In the rows, 128 means zero.
Here are made-up things, facts about them, and rows of numbers that follow some of those facts. Name the thing behind each unnamed row.

Facts:
κ: refers to; μ: points at; δ: is directly part of
k104 {κ=k189 k812, μ=k722 k527, δ=k420}
k108 {κ=k317 k721, μ=k207, δ=k577}
k111 {κ=k943, μ=k835 k131, δ=k152}
k117 {κ=k494, μ=k878, δ=k119}
k119 {μ=k652 k353}
k127 {μ=k494 k922, δ=k445}
k131 {κ=k940, δ=k721}
k14 {μ=k152, δ=k877}
k145 {μ=k929 k131, δ=k531}
k160 {κ=k317 k482, δ=k577}
k177 {μ=k749, δ=k301}
k188 {δ=k792}
k189 {κ=k214, μ=k278, δ=k531}
k190 {μ=k390 k104 k950, δ=k977}
k207 {μ=k549 k81 k950, δ=k687}
k209 {μ=k860, δ=k977}
k21 {μ=k582 k530, δ=k749}
k214 {κ=k317 k482, μ=k50 k504 k371, δ=k301}
k220 {δ=k494}
k226 {μ=k792 k720, δ=k931}
k236 {μ=k527, δ=k152}
k240 {δ=k931}
k249 {μ=k702, δ=k577}
k250 {μ=k950, δ=k152}
k260 {μ=k374 k978, δ=k531}
k264 {δ=k977}
k270 {κ=k851 k317, δ=k119}
k277 {μ=k131, δ=k91}
k278 {κ=k410, μ=k546 k371 k950, δ=k853}
k28 {μ=k740, δ=k891}
k292 {κ=k792 k996 k117, μ=k546, δ=k494}
k297 {κ=k494 k317 k482, μ=k792, δ=k989}
k301 {μ=k946}
k302 {δ=k605}
k303 {δ=k733}
k309 {κ=k214, μ=k371, δ=k860}
k313 {δ=k853}
k316 {μ=k573 k28, δ=k702}
k317 {κ=k482, μ=k812, δ=k993}
k328 {μ=k445 k683, δ=k812}
k331 {δ=k782}
k353 {μ=k989 k706, δ=k860}
k355 {μ=k56, δ=k891}
k363 {κ=k317 k482, δ=k989}
k364 {δ=k782}
k367 {μ=k989}
k369 {κ=k552 k439, μ=k977, δ=k998}
k371 {μ=k131, δ=k812}
k374 {μ=k371 k950, δ=k687}
k382 {μ=k278}
k390 {μ=k558, δ=k420}
k394 {κ=k720 k410, μ=k989 k546}
k408 {μ=k720 k220, δ=k733}
k410 {κ=k482, μ=k236 k683 k177, δ=k91}
k42 {κ=k51, μ=k249, δ=k152}
k420 {μ=k885 k866 k461}
k429 {κ=k810, δ=k382}
k439 {κ=k721, δ=k891}
k445 {μ=k455 k81 k297}
k454 {κ=k812, μ=k950, δ=k993}
k455 {κ=k828 k209 k907, δ=k367}
k461 {δ=k605}
k474 {κ=k721, μ=k702, δ=k877}
k475 {κ=k982 k721 k214 k297, μ=k672, δ=k184}
k482 {μ=k292 k546, δ=k445}
k492 {δ=k702}
k494 {κ=k317 k482, μ=k240 k582}
k498 {μ=k50 k978 k527, δ=k687}
k499 {κ=k410, μ=k792 k527, δ=k782}
k50 {μ=k672 k546 k950, δ=k860}
k504 {κ=k652, μ=k558 k573, δ=k531}
k508 {κ=k996 k993, μ=k519, δ=k749}
k51 {μ=k964, δ=k792}
k516 {κ=k482, δ=k494}
k519 {δ=k382}
k523 {κ=k810 k410 k482, δ=k702}
k527 {μ=k519 k189 k672, δ=k494}
k530 {μ=k455 k504 k508, δ=k367}
k546 {μ=k374 k371, δ=k184}
k549 {μ=k672, δ=k420}
k552 {κ=k812, δ=k531}
k558 {κ=k722, μ=k131, δ=k877}
k56 {μ=k278 k672 k950 k131, δ=k184}
k568 {κ=k702, μ=k717, δ=k989}
k573 {κ=k812 k482, μ=k720, δ=k733}
k574 {μ=k492 k582 k131, δ=k812}
k577 {μ=k740}
k582 {μ=k374, δ=k687}
k61 {μ=k131, δ=k977}
k618 {κ=k721 k482, μ=k508 k371, δ=k687}
k639 {κ=k160, δ=k931}
k645 {μ=k492 k835, δ=k721}
k652 {μ=k297, δ=k989}
k660 {μ=k910 k207 k706, δ=k184}
k67 {κ=k297, δ=k184}
k672 {μ=k131, δ=k993}
k678 {δ=k853}
k682 {δ=k877}
k683 {κ=k317 k160 k152, μ=k364 k374 k835, δ=k494}
k697 {κ=k160, δ=k702}
k699 {μ=k50 k189, δ=k860}
k70 {δ=k702}
k701 {μ=k292, δ=k721}
k702 {κ=k152, μ=k519 k527}
k705 {κ=k482, μ=k792 k558 k549 k56, δ=k812}
k706 {δ=k687}
k707 {μ=k364 k722 k660, δ=k989}
k717 {μ=k131, δ=k445}
k720 {κ=k523 k363 k482, μ=k81, δ=k733}
k721 {κ=k482, μ=k860 k260}
k722 {μ=k519 k189 k207, δ=k931}
k733 {κ=k189 k482, μ=k504 k922}
k740 {μ=k706 k297, δ=k792}
k749 {μ=k672 k527}
k75 {δ=k891}
k762 {κ=k482, δ=k853}
k77 {κ=k482, μ=k705, δ=k792}
k773 {δ=k445}
k782 {κ=k907}
k784 {κ=k792 k313, δ=k91}
k792 {κ=k317 k482, μ=k910}
k802 {κ=k108 k721, μ=k549, δ=k91}
k81 {μ=k374, δ=k445}
k810 {κ=k160 k482, δ=k301}
k812 {κ=k482}
k828 {κ=k720 k482, μ=k292 k42, δ=k749}
k835 {μ=k549 k978 k131, δ=k605}
k845 {μ=k96 k940, δ=k420}
k851 {δ=k184}
k853 {μ=k558 k278 k371}
k857 {μ=k260 k504, δ=k577}
k866 {μ=k877 k309, δ=k494}
k872 {κ=k660, δ=k702}
k877 {μ=k672}
k878 {μ=k455, δ=k152}
k879 {μ=k978, δ=k301}
k885 {μ=k706, δ=k931}
k890 {μ=k302, δ=k853}
k892 {μ=k499, δ=k877}
k904 {μ=k702, δ=k394}
k907 {κ=k482, μ=k558, δ=k749}
k91 {μ=k42 k131}
k910 {κ=k618 k482, μ=k292 k131, δ=k812}
k917 {δ=k749}
k922 {δ=k531}
k923 {κ=k297, μ=k989 k309, δ=k91}
k929 {μ=k313 k56, δ=k91}
k932 {δ=k394}
k940 {κ=k702, μ=k660, δ=k420}
k943 {κ=k721, μ=k189, δ=k394}
k944 {κ=k474, δ=k812}
k946 {μ=k394 k374 k940 k328 k297, δ=k782}
k950 {μ=k371 k131, δ=k445}
k96 {μ=k131, δ=k301}
k960 {μ=k207, δ=k977}
k964 {δ=k577}
k977 {μ=k236}
k978 {μ=k189 k220, δ=k782}
k982 {δ=k891}
k989 {μ=k910 k371 k131}
k993 {κ=k439}
k996 {δ=k860}
k998 {κ=k618 k810}

Named rows:
k582: [119 121 136 144 141  70  89 150 140 138 134 142 115 134 141 168 157 147
  90 136 143 128 157 115 134 136 120  78  81 118 115 150 155 148 129 112
 114]
k145: [130  98 150 120 197 177 117 172 147 161 104 112 116 145 122 112  85 120
 118 110  69 165 140 128 131 121 129 184  92 105 119 131  76 132 102 154
 142]
k546: [126 134 106 139 131 128  91 137 102 141 145 149 148 127 141 130 145 154
 104 137 132 154 155 119 113 129 116  82  82 127 125 116 112 139 125 133
  82]
k618: [ 72 111 124 129 195 132 164 167 158 132 133 103 123 140 148 127 137 122
 154  97 180 132 155 126 173 147 110 165 105  71  61 163  84 148 147 185
 138]
k317: [133  98 148 142 112 130 198 147  96 130 124 121 111 147 102 125 143 114
 174 168 149  79 137 152 141 149 120 148 243 121 141 161 182 151  94 148
 161]
k879: [129 107 130 119 151 154 124 159 131 136 121 135 140 135 146 130 125 116
 118 109 114 143 130 124 115 109 132 148 104 123 121 126  86 132  82 147
 124]
k499: [110 132 128  98 147 146 120 129 144  93 130 123 142 130 149 121  99 140
 134 109 144 133 122 127 128 142  98 147 106  93 124 116  95 107 140 155
 133]
k91: [ 90  86 102 129 146 196 151 140 138 109 108 116 173 136 138 121 154 122
 138 102 101 151 119 103 108 109 145 117 112 131 141 110  41 120  60 139
 123]
k127: [143 116 147 122 127  68 147 133 166 111 142 147 132 140 131 163 158  67
 127  93 143  85 135 118 144  96 137 146 131 136 113 155  83 155  75 138
 138]
k891: [133 144 124 145  89 121 163 108 113 147 124 115  92 134 101 111 154 116
 141 161  91 117 102 128 112 115 171  97 165 160 135 130 169 120 115  73
 154]
k21: [151  91 129 136 144 100 135 129 183 126  99 141 143 127 118 136 125 126
 124  74 135 121 119 111 146 118 136 147 114 141 134 125  90 150 113 165
 139]
k70: [173 138 115 121  82  96 149 113  72 138 131 138 100 154  91 118 149 102
 163 167 114  96 125 151 132  89 132 129 150 152 133 120 153 113  90  90
 125]
k270: [131 153 116 147 104 140 157 106 102 138 142 139  96 139  96 106 129 106
 151 191 108 118 124 157 118 147 146 162 193 112 138 151 185 104 157 106
 131]
k56: [127  95 109 118 127 161 113 156 131 115  97 145 158 129 166 118 132 172
 122  88 152 149 126 116 114 125 127 115  87 114 126 107 104 120  85 156
 112]
k917: [170 118 123 135  80  93 147 133 112 133  94 136  81 150 118 118 127 136
 146 157 119 108 106 155 132 109 151 128 152 146 136 136 205 116 123 103
 156]
k439: [136 132  99 131 121 133 184 105 118 139 159 112  91 130 117 111 152 109
 163 186 146 107 119 191 176 130 133 148 151 132  97 129 175  97 165  59
 137]
k420: [112 118 115 145 149 121 154 111 167 129 128 123 149 135  90 132 153  78
 134  94  81 130 124  92 137 106 159 142 131 145 136 140  50 155 110 129
 134]
k355: [124  98 134 128 141 178 122 163 154 139 124 129 150 120 168 113 115 144
 108 103 134 147 108 114 111 110 151 142 105 131 127 105  98 114  91 164
 133]
k61: [128 108 128 108 145 141 117 167 126 129 100 142 135 135 145 138 108 132
 124  92 121 137 142 123 127 114 123 147  86 110 121 120  71 134  83 158
 126]
k67: [152 120  88 146  89 120 171 109 123  94 123 135 113 153 112 116 145 134
 162 182 143  93 107 157 116 151 129 124 186 128 150 133 196  94 127 100
 134]
k982: [168 127 113 141  80  93 144 128 109 137 106 144  72 151 101 120 129 133
 155 153 115 108 115 155 140 102 150 138 151 132 127 135 185 123 122  96
 150]

Which thing is each row?
No name comes twice in this set of rows, the named rows included.
[ 94 101 124 117 158 160 129 207 170 127  92 139 103 162 166 121 113 131
 132  74 135 144 133 109 115 120 147 174  79  64 100 152  87 126  78 182
 147] | k498
[106 123 167 112 146 121 144 184 125 139 167 114 158 132 156 149 144  77
 129  80 179 107 144  95 121  91 122 131 137 126  95 148  78 166  70 206
 129] | k482
[101 175 137 108 119 149  35 107  74 115 184 126 135  88 184 159 128 187
  65 194 164 158 152 134 109 181  71  31  90 123 133 101 209 101 191  70
  74] | k131
[ 80 167 123 120 155 122 128  81 156  93 123 108 151 121 111 146 117 113
 142 105 115 144 129  90 133 151 106 127 109 111 132 146  51 130 165 131
 126] | k394
[122 146 145 151 146  82  94  92 123 118 156 156 152  94 111 177 131 150
 105 146 167 115 166 119 157 198  89 113 160 132 143 148 155 176 218 157
  95] | k297
[141 115 103 137 148 111 111 128 145 126 130 156 164 137 108 133 152 134
 124 106 133 137 148 105 136 127 117 109  87 122 125 127  78 151 109 159
  89] | k660
[127 106  92 133 168 147 148 112 163 103 132 142 184 143 104 124 133 117
 150 114 120 134 146 119 142 157 101 162 125 108 136 136  46 123 127 168
 103] | k923
[ 76 152 123 142 139 117 163  97 156 111 123 103 154 121  98 134 115 109
 163  89 130 129 124  87 147 145 130 143 157 115 129 147  79 156 170 164
 152] | k733
[165  95 105 144  77  92 168 132 105 122 102 144 106 163 102 124 161 138
 149 164 128  92 122 155 128 116 143 107 155 137 144 129 186 117  91 102
 137] | k851

The same things again, as new rows of numbers:
Known rows:
k845: [122 123 126 123 112 129 132 126 141 120 133 113 138]
k929: [110 127 123 124 107 142 142 130 154 115 131 104 162]
k250: [101  96 104 102 127 114 125 140 140 127 117 109 159]
k374: [ 68  59  98  73 128  83 115 136 128 141 112 108 165]
k773: [137 122 130 115 117 123 129 138 139 118 117 113 122]
k249: [128 126 117 131 113 136 131 137 145 123 135 113 139]
k702: [154  99  49 159  88 172 181 194 162 129 113 163 138]
k866: [123 115 131 124 108 132 123 143 131 115 129 113 152]
k494: [100 121 128 126 117 135 132 144 116 115 125 120 129]
k317: [113 129 124 125 113 128 132 130 135 126 129 108 135]
k792: [102 130 114 127 131 138 140 128 125 123 120 122 119]
k190: [109 106 109 113 120 123 127 140 142 126 125 110 151]
k104: [135 123 105 137 126 139 125 142 162 121 149 115 141]
k508: [153 108 114 114 111 170 116 132 146 115 136 106 145]
k931: [107 121 120 126 112 138 144 130 135 115 134 121 112]
k552: [118 130 127 121 105 144 130 106 142 130 145 101 127]
k367: [ 99 112 114 119 123 129 143 132 132 116 127 125 121]
k978: [127 122 111 129 115 137 128 141 148 125 134 112 142]
k207: [110 100 105 116 120 118 121 135 141 136 135 116 142]
k828: [102 137 130 127 124 110 132 126 137 128 130 108 135]
k706: [128 123 137 130  96 126 129 116 135 126 152 115 118]

Which thing is each row?
No name comes twice in this set of rows, the named rows included.
[ 81 167 129 142 127 100 137 132 124 151 121 101 129] | k209
[126 116 119 115 114 170 134 123 119 116 121 112 116] | k993
[ 61  67  98  80 146  71 119 145 152 126 120 106 170] | k278
[ 94 107 115 103 127 112 124 133 134 129 117 105 151] | k214
[ 99  89 110  98 131 110 118 134 150 117 130 109 155] | k454
[ 85  80 117  85 133  94 121 126 144 116 123 110 159] | k309
[102 136 141 132 114 101 137 125 149 120 154 108 122] | k455
[124 132 110 144 130 121 128 143 165 121 156 115 135] | k499
[128 123 142 129  96 135 127 140 131 111 136 112 142] | k220
[ 83  92 102 101 136 115 135 138 133 118 112 124 136] | k853
[ 95 105 120 107 122 106 122 119 127 133 127 112 139] | k618
[104 116 123 125 119 127 143 128 141 108 148 122 109] | k998
[140 133  96 143 125 151 127 151 154 129 140 115 143] | k236
[136 122 133 115 104 155 123 120 129 120 128 102 135] | k439

The same things again, as new rows of numbers:
Named rows:
k802: [131 112 116 163 176  75 129 136 130 124 142 166 193]
k697: [125 128 136 129 101 125 102  82 112 144 132 115 157]
k683: [115 125 139  87 130 133 132 110 117 125 112 132 123]
k117: [132 129 131 124 137 122 121 114 122 134 128 113 141]
k445: [119 103 163  79 155 171 148 124 115 168 130 143  57]
k492: [141 128 125 136 118 143  95 101 119 126 131 134 130]
k890: [136 115 133 126 124 123 122 126 125 121 125 130 113]
k190: [130 121 112 128 108 105 120 134 131 110 115 124 122]
k574: [135 115 121 126 127 132 142 163 179 105 149 126 101]
k91: [137 132 103 131 165 136 148 149 161 119 198 132  89]
k978: [126  94 149 108 128 101 134 139 134 118 123 115 127]
k652: [117  91 158  88 146 144 126 132 124 105 106 135 103]
k891: [138 129 137 137 119 150 107 111 129 151 129 135  90]
k240: [146 124 129 142 118 121 110 118 128 129 125 131 112]
k301: [126 114 141 118 123 158 115 115 128 138 119 143  85]
k707: [129 104 141 114 129 122 125 130 130 117 121 127 116]
k127: [136 122 139 112 136 114 134 129 124 148 136 130 101]
k946: [112  97 147  91 133 153 120 129 112  92  89 144 103]
k660: [115  83 161  98 128 150 131 136 132  99  97 132 102]
k577: [125 110 145 111 131 161 118 119 127 136 122 140  85]
k250: [130 136  90 134  97 107 113 134 129 104 103 121 132]

Which thing is each row?
No name comes twice in this set of rows, the named rows included.
[137 145  59 137 126 149 146 180 195  65 156 139 110] | k371
[124 131  94 128  80  54 128 148 139 107 118  95 152] | k50
[124 111 134 109 127 137 105 107 115 110 112 134 125] | k316
[124 232 116 196 113 251 146 117 112 203  89  90 173] | k812
[149 131  99 112 173 118 173 177 185 124 221 134  94] | k717
[126 133  87 115 145 185 132 145 156  94 152 158  82] | k989
[136 113 139 148  86 163 108 113 150 142 109 124  90] | k184
[115 108 129  77 134 152 128 130 106 101  83 151  96] | k81
[118 129 148 150 101 121 114 110 117 144 133 115 145] | k429
[129 109 122 108 153 120 152 165 166 102 174 127 116] | k835

